Below are the code and all the weights of a small trained network. Each question names an input and a class and asks about switching units off, where a switched-off unit gives its printed mean instead of its output.

import numpy as np


def w(rows, s, z=0):
    codes = np.array(rows[::2]) - 128.0
    scale = np.full(codes.shape[1], s)
    scale[-1] = z or s
    return codes * scale


def norm(h):
    return h / np.sqrt((h * h).mean(-1, keepdims=True) + 1e-5)


def f(y):
    return y / 2 * (1 + np.tanh(0.7978845608 * (y + 0.044715 * y**3)))


def log_softmax(a):
    a = a - a.max(-1, keepdims=True)
    return a - np.log(np.exp(a).sum(-1, keepdims=True))


def net(x, mask):
    res = np.array(x, float).reshape(1, 2) / 4 @ E
    u = 0
    for l in range(4):
        y = f(norm(res) @ A[l][:, :-1].T + A[l][:, -1])
        res = res + np.where(mask[u : u + 12], y, B[l][:, -1]) @ B[l][:, :-1]
        u += 12
    return log_softmax(norm(res)[-1] @ U[:, :-1].T + U[:, -1])


A, B = {}, {}
E = w([
[214,38,233,199,120,116,26],'x0',
[180,254,193,154,42,169,221],'x1',
],0.00098)
A[0] = w([
[136,140,106,148,110,83,123,119],'0.n0',
[139,156,175,177,129,129,154,20],'0.n1',
[111,92,116,85,162,139,67,85],'0.n2',
[116,149,69,85,118,92,149,132],'0.n3',
[201,140,183,189,90,151,161,79],'0.n4',
[132,165,190,143,122,176,122,48],'0.n5',
[120,136,131,125,170,117,143,246],'0.n6',
[134,140,123,120,147,154,111,231],'0.n7',
[121,135,110,119,155,145,141,105],'0.n8',
[115,93,143,130,132,91,68,5],'0.n9',
[153,46,102,121,149,78,3,158],'0.n10',
[162,53,202,161,137,65,33,221],'0.n11',
],0.0028,0.00027)
B[0] = w([
[129,131,131,125,131,131,130,127],'0.n0',
[102,86,80,166,136,98,124,140],'0.n1',
[164,144,82,120,109,82,131,154],'0.n2',
[109,75,158,152,131,143,74,169],'0.n3',
[162,89,72,112,171,98,134,188],'0.n4',
[135,120,81,149,134,75,127,144],'0.n5',
[97,116,117,164,141,141,77,142],'0.n6',
[112,118,136,150,143,118,115,137],'0.n7',
[101,107,169,151,127,117,88,135],'0.n8',
[148,126,85,176,108,147,163,142],'0.n9',
[121,146,31,192,129,153,190,244],'0.n10',
[148,176,141,119,196,254,130,252],'0.n11',
],0.0021,0.0017)
A[1] = w([
[180,134,152,107,89,83,137,76],'1.n0',
[139,153,116,66,68,133,185,43],'1.n1',
[199,115,72,120,157,61,108,3],'1.n2',
[81,220,153,100,155,138,156,174],'1.n3',
[174,13,231,180,147,252,13,26],'1.n4',
[243,151,209,211,81,163,173,207],'1.n5',
[86,94,78,74,173,161,65,177],'1.n6',
[57,72,56,73,213,138,69,204],'1.n7',
[112,97,132,115,68,132,137,69],'1.n8',
[164,48,197,144,211,248,76,64],'1.n9',
[109,234,158,125,133,220,87,163],'1.n10',
[128,159,158,155,149,134,150,100],'1.n11',
],0.0021,0.00031)
B[1] = w([
[86,84,92,129,152,94,156,110],'1.n0',
[135,117,117,120,217,140,71,167],'1.n1',
[159,159,169,188,116,124,220,119],'1.n2',
[119,97,127,119,130,163,6,209],'1.n3',
[77,184,42,75,142,196,115,190],'1.n4',
[143,115,118,138,145,8,92,254],'1.n5',
[197,127,183,116,84,66,160,189],'1.n6',
[178,224,187,120,104,52,157,246],'1.n7',
[114,142,145,136,162,136,101,105],'1.n8',
[152,202,85,73,130,173,100,196],'1.n9',
[153,47,111,103,117,137,90,187],'1.n10',
[102,74,104,135,145,116,92,141],'1.n11',
],0.0018,0.00099)
A[2] = w([
[161,120,105,129,157,80,103,34],'2.n0',
[101,135,95,99,176,204,122,168],'2.n1',
[152,165,141,103,84,142,110,207],'2.n2',
[88,120,106,143,163,109,181,219],'2.n3',
[90,106,165,101,105,255,100,79],'2.n4',
[129,87,94,104,196,108,74,164],'2.n5',
[184,90,191,162,123,103,127,69],'2.n6',
[169,98,121,162,162,191,113,127],'2.n7',
[181,95,103,168,188,220,109,189],'2.n8',
[74,103,110,110,140,197,144,1],'2.n9',
[98,127,109,137,135,153,94,76],'2.n10',
[135,94,80,132,160,122,148,134],'2.n11',
],0.0037,0.00061)
B[2] = w([
[101,101,131,171,112,160,163,140],'2.n0',
[148,90,161,116,117,73,164,210],'2.n1',
[133,80,72,93,183,118,111,148],'2.n2',
[177,118,164,139,143,161,96,176],'2.n3',
[125,113,140,157,82,156,224,153],'2.n4',
[171,176,128,151,114,171,135,159],'2.n5',
[82,109,155,97,131,122,195,117],'2.n6',
[119,173,112,94,175,76,145,177],'2.n7',
[112,171,136,42,157,2,87,252],'2.n8',
[113,84,135,128,125,122,147,143],'2.n9',
[109,127,148,116,127,152,173,133],'2.n10',
[147,145,188,130,56,152,131,158],'2.n11',
],0.0027,0.002)
A[3] = w([
[159,186,81,92,110,120,200,134],'3.n0',
[13,123,115,93,142,157,70,146],'3.n1',
[169,113,121,72,210,104,38,17],'3.n2',
[183,134,117,74,77,134,119,95],'3.n3',
[120,143,148,46,126,145,66,60],'3.n4',
[73,136,107,29,156,105,73,63],'3.n5',
[215,197,77,183,102,210,61,32],'3.n6',
[157,187,121,124,174,60,58,46],'3.n7',
[100,122,190,103,119,78,95,166],'3.n8',
[73,94,215,124,100,252,183,4],'3.n9',
[90,178,125,152,106,155,160,1],'3.n10',
[142,157,123,152,91,69,143,200],'3.n11',
],0.0025,0.00036)
B[3] = w([
[103,10,184,154,121,121,90,206],'3.n0',
[135,150,160,177,82,133,204,153],'3.n1',
[86,141,73,24,104,78,117,202],'3.n2',
[106,74,107,162,156,200,62,144],'3.n3',
[156,126,183,195,105,125,87,150],'3.n4',
[202,219,244,250,107,202,67,207],'3.n5',
[76,77,28,215,197,182,46,150],'3.n6',
[41,145,93,87,93,204,173,248],'3.n7',
[124,196,94,195,106,219,142,140],'3.n8',
[86,153,4,53,149,132,133,169],'3.n9',
[166,125,126,74,153,45,89,123],'3.n10',
[179,86,166,155,176,195,150,175],'3.n11',
],0.0015,0.0014)
U = w([
[157,61,193,78,90,165,72,46],'0',
[213,24,212,224,154,45,236,144],'1',
[98,234,253,191,16,219,77,164],'2',
[208,245,102,2,234,30,47,191],'3',
[89,49,217,90,134,137,70,8],'4',
[90,51,203,91,110,117,64,2],'5',
[20,74,63,14,46,210,249,166],'6',
[87,54,18,229,173,226,18,166],'7',
],0.0072,0.007)

Each question gives the input, the list of numbers given to net, and the class t.
The units are the neurons (one row each of A and B). Each row of codes is followed by its name. A weight is (code - 128) times the scale printed after its matrix; where a second scale follows, it is the last column's (A, B and U).
mask holds one flag per neuron, layer by layer. A switched-off neuron (its flag False) gives its mean, the last column of its row in B, instead of its output. The means were averaged over made-up inputs and are rounded, as every weight is.
A unit's drop is (log p(t) with every unit on - log p(t) with that unit switched off) / (log p(t) with every unit on - log p(t) with every unit switched off).
The circuit of an input: a set's keep is (log p(t) with only the set's units on - log p(t) with every unit switched off) / (log p(t) with every unit on - log p(t) with every unit switched off). Starting from the 12 units with the biggest drops (on a tie, the unit counted first), units are removed one at a time, each time the one whose removal leaves the highest keep (on an exact tie, the one counted first), for as long as the keep stays at least 0.8.
units of the circuit, in order: the units of the circuit, biggest drop first
k most important neurons: the k neurons with the biggest drops, biggest first
k most important neurons of layer l: the k neurons of layer l with the biggest drops, biggest first
input [-2,1], class 6: 2 most important neurons	2.n8, 2.n4
input [-8,-1], class 2: 4 most important neurons	0.n11, 0.n10, 1.n7, 3.n5
input [-2,5], class 7: 2 most important neurons	0.n11, 2.n8
input [2,3], class 1: units of the circuit, in order	2.n6, 1.n5, 2.n8
input [-7,-1], class 2: most important neuron	0.n11
input [-1,-4], class 7: 2 most important neurons	1.n7, 0.n2
input [0,4], class 1: 2 most important neurons of layer 0	0.n11, 0.n10
input [-1,5], class 7: 2 most important neurons	0.n11, 2.n8
input [2,-6], class 3: units of the circuit, in order	2.n8, 0.n11
input [0,0], class 0: 2 most important neurons	0.n10, 0.n4
input [-6,-8], class 7: 4 most important neurons	2.n8, 2.n5, 2.n6, 2.n3
input [-3,4], class 6: units of the circuit, in order	2.n8, 3.n5
input [-7,-8], class 2: 3 most important neurons	2.n4, 0.n4, 1.n7
input [0,5], class 1: 2 most important neurons	0.n11, 1.n4
input [-4,-8], class 7: most important neuron	2.n8
input [-6,-6], class 2: 3 most important neurons	1.n7, 0.n4, 2.n4
input [0,7], class 1: 2 most important neurons of layer 2	2.n6, 2.n8
input [-7,-7], class 2: 2 most important neurons of layer 2	2.n4, 2.n8
input [3,4], class 1: 2 most important neurons of layer 0	0.n5, 0.n4
input [-3,0], class 6: 2 most important neurons of layer 0	0.n4, 0.n5
input [1,2], class 1: 2 most important neurons of layer 0	0.n4, 0.n11
input [-1,-1], class 2: 4 most important neurons of layer 0	0.n4, 0.n11, 0.n2, 0.n5
input [3,6], class 1: 2 most important neurons of layer 2	2.n6, 2.n8
